Below are the code and all the weights of a small trained network. Each question names an input and a class and asks about switching units off, where a switched-off unit gives its printed mean instead of its output.

import numpy as np


def w(rows, s, z=0):
    codes = np.array(rows[::2]) - 128.0
    scale = np.full(codes.shape[1], s)
    scale[-1] = z or s
    return codes * scale


def f(y):
    return y / 2 * (1 + np.tanh(0.7978845608 * (y + 0.044715 * y**3)))


def log_softmax(a):
    a = a - a.max(-1, keepdims=True)
    return a - np.log(np.exp(a).sum(-1, keepdims=True))


def net(x, mask):
    res = np.array(x, float).reshape(1, 4) / 4 @ E
    y = f(res @ A[0][:, :-1].T + A[0][:, -1])
    res = res + np.where(mask, y, B[0][:, -1]) @ B[0][:, :-1]
    return log_softmax(res[-1] @ U[:, :-1].T + U[:, -1])


A, B = {}, {}
E = w([
[211,125,171,226,153,86,138,186,79],'x0',
[152,47,103,97,162,130,114,241,51],'x1',
[72,167,59,70,86,97,202,171,190],'x2',
[185,24,145,80,55,2,75,114,140],'x3',
],0.0063)
A[0] = w([
[179,111,251,190,141,147,40,88,96,199],'N0',
[115,140,103,145,174,181,198,255,86,227],'N1',
[92,166,129,118,67,126,82,57,211,188],'N2',
[143,83,87,32,45,69,115,122,150,187],'N3',
[134,26,44,31,135,104,109,177,96,206],'N4',
[217,100,202,187,153,120,103,197,43,228],'N5',
[188,156,202,200,136,52,173,186,163,208],'N6',
[71,78,61,63,88,114,105,101,134,212],'N7',
[36,224,77,94,185,209,202,98,204,243],'N8',
[137,144,57,122,129,127,185,209,90,202],'N9',
[83,226,110,178,152,168,158,75,179,252],'N10',
[163,96,236,178,168,188,46,39,85,204],'N11',
[113,68,117,65,61,66,70,103,153,184],'N12',
[122,137,120,77,30,100,136,15,200,253],'N13',
[197,35,178,108,67,31,90,135,172,205],'N14',
[96,94,71,69,152,103,101,220,89,162],'N15',
[237,77,174,165,203,141,102,201,61,220],'N16',
[80,145,104,103,97,104,112,18,195,199],'N17',
[87,159,39,151,149,231,187,155,160,181],'N18',
[197,112,181,198,164,151,60,62,67,177],'N19',
],0.0065,0.0036)
B[0] = w([
[175,127,194,177,192,86,149,92,106,231],'N0',
[50,63,81,93,168,101,41,146,119,210],'N1',
[172,184,169,116,56,189,215,71,109,186],'N2',
[177,89,119,81,86,147,122,113,196,203],'N3',
[132,84,142,89,91,183,93,175,191,211],'N4',
[154,76,150,212,153,121,68,189,31,254],'N5',
[166,131,76,161,92,48,81,124,75,196],'N6',
[136,135,143,62,115,182,139,119,217,181],'N7',
[31,229,108,2,150,86,140,64,95,237],'N8',
[61,103,37,103,116,136,60,135,129,177],'N9',
[79,183,152,107,141,104,169,53,56,216],'N10',
[133,113,196,137,210,136,179,89,111,234],'N11',
[192,87,135,133,129,139,135,97,224,198],'N12',
[187,147,162,108,78,171,199,54,149,218],'N13',
[204,33,84,162,125,93,121,115,149,239],'N14',
[103,108,87,90,103,197,86,198,157,181],'N15',
[104,60,166,178,148,110,107,220,49,254],'N16',
[177,165,165,77,54,194,199,98,135,193],'N17',
[42,134,87,54,147,101,122,84,140,192],'N18',
[140,126,206,185,211,83,164,118,107,221],'N19',
],0.0066,0.008)
U = w([
[33,156,36,75,207,50,96,64,121,254],'0',
[245,66,106,117,75,143,159,74,233,188],'1',
[109,55,83,142,105,179,64,225,98,91],'2',
[128,232,169,100,66,197,254,68,90,127],'3',
[160,94,234,204,245,105,152,116,71,116],'4',
[173,116,75,207,93,23,70,148,64,86],'5',
[99,152,114,81,98,249,76,160,200,43],'6',
],0.0057,0.00086)

Each question gives the input, the list of numbers given to net, and the class t.
The units are the neurons (one row each of A and B). Each row of codes is followed by its name. A weight is (code - 128) times the scale printed after its matrix; where a second scale follows, it is the last column's (A, B and U).
mask holds one flag per neuron, in row order. A switched-off neuron (its flag False) gives its mean, the last column of its row in B, instead of its output. The means were averaged over made-up inputs and are rounded, as every weight is.
A unit's drop is (log p(t) with every unit on - log p(t) with that unit switched off) / (log p(t) with every unit on - log p(t) with every unit switched off).
The circuit of an input: a set's keep is (log p(t) with only the set's units on - log p(t) with every unit switched off) / (log p(t) with every unit on - log p(t) with every unit switched off). Starting from the 12 units with the biggest drops (on a tie, the unit counted first), units are removed one at a time, each time the one whose removal leaves the highest keep (on an exact tie, the one counted first), for as long as the keep stays at least 0.8.
circuit, biggest first: the units of the circuit, biggest drop first
most important unit: the unit with the biggest drop
top k neurons: the k neurons with the biggest drops, biggest first
drop when u is switched off: that unit's drop, to one decimal
input [1,2,0,-2], class 2: circuit, biggest first : N0, N11, N13
input [0,-4,5,-6], class 0: circuit, biggest first : N8
input [6,0,8,1], class 2: circuit, biggest first : N8, N0, N9
input [-2,5,-4,3], class 2: circuit, biggest first : N4, N10, N13
input [-5,7,7,-1], class 6: top 3 neurons : N4, N15, N7
input [-3,-8,-3,4], class 3: top 2 neurons : N2, N17
input [-4,5,3,-2], class 6: top 2 neurons : N4, N15
input [-6,3,-5,0], class 6: top 2 neurons : N5, N14
input [7,1,7,-1], class 2: top 2 neurons : N8, N0
input [5,-1,4,0], class 5: top 2 neurons : N8, N6
input [-6,7,2,-4], class 0: top 3 neurons : N8, N18, N1
input [5,-8,5,4], class 3: drop when N2 is switched off : 0.5
input [-2,7,-5,0], class 2: drop when N13 is switched off : 0.2
input [6,2,2,-1], class 5: most important unit : N6
input [4,-4,7,-3], class 0: drop when N18 is switched off : 0.2
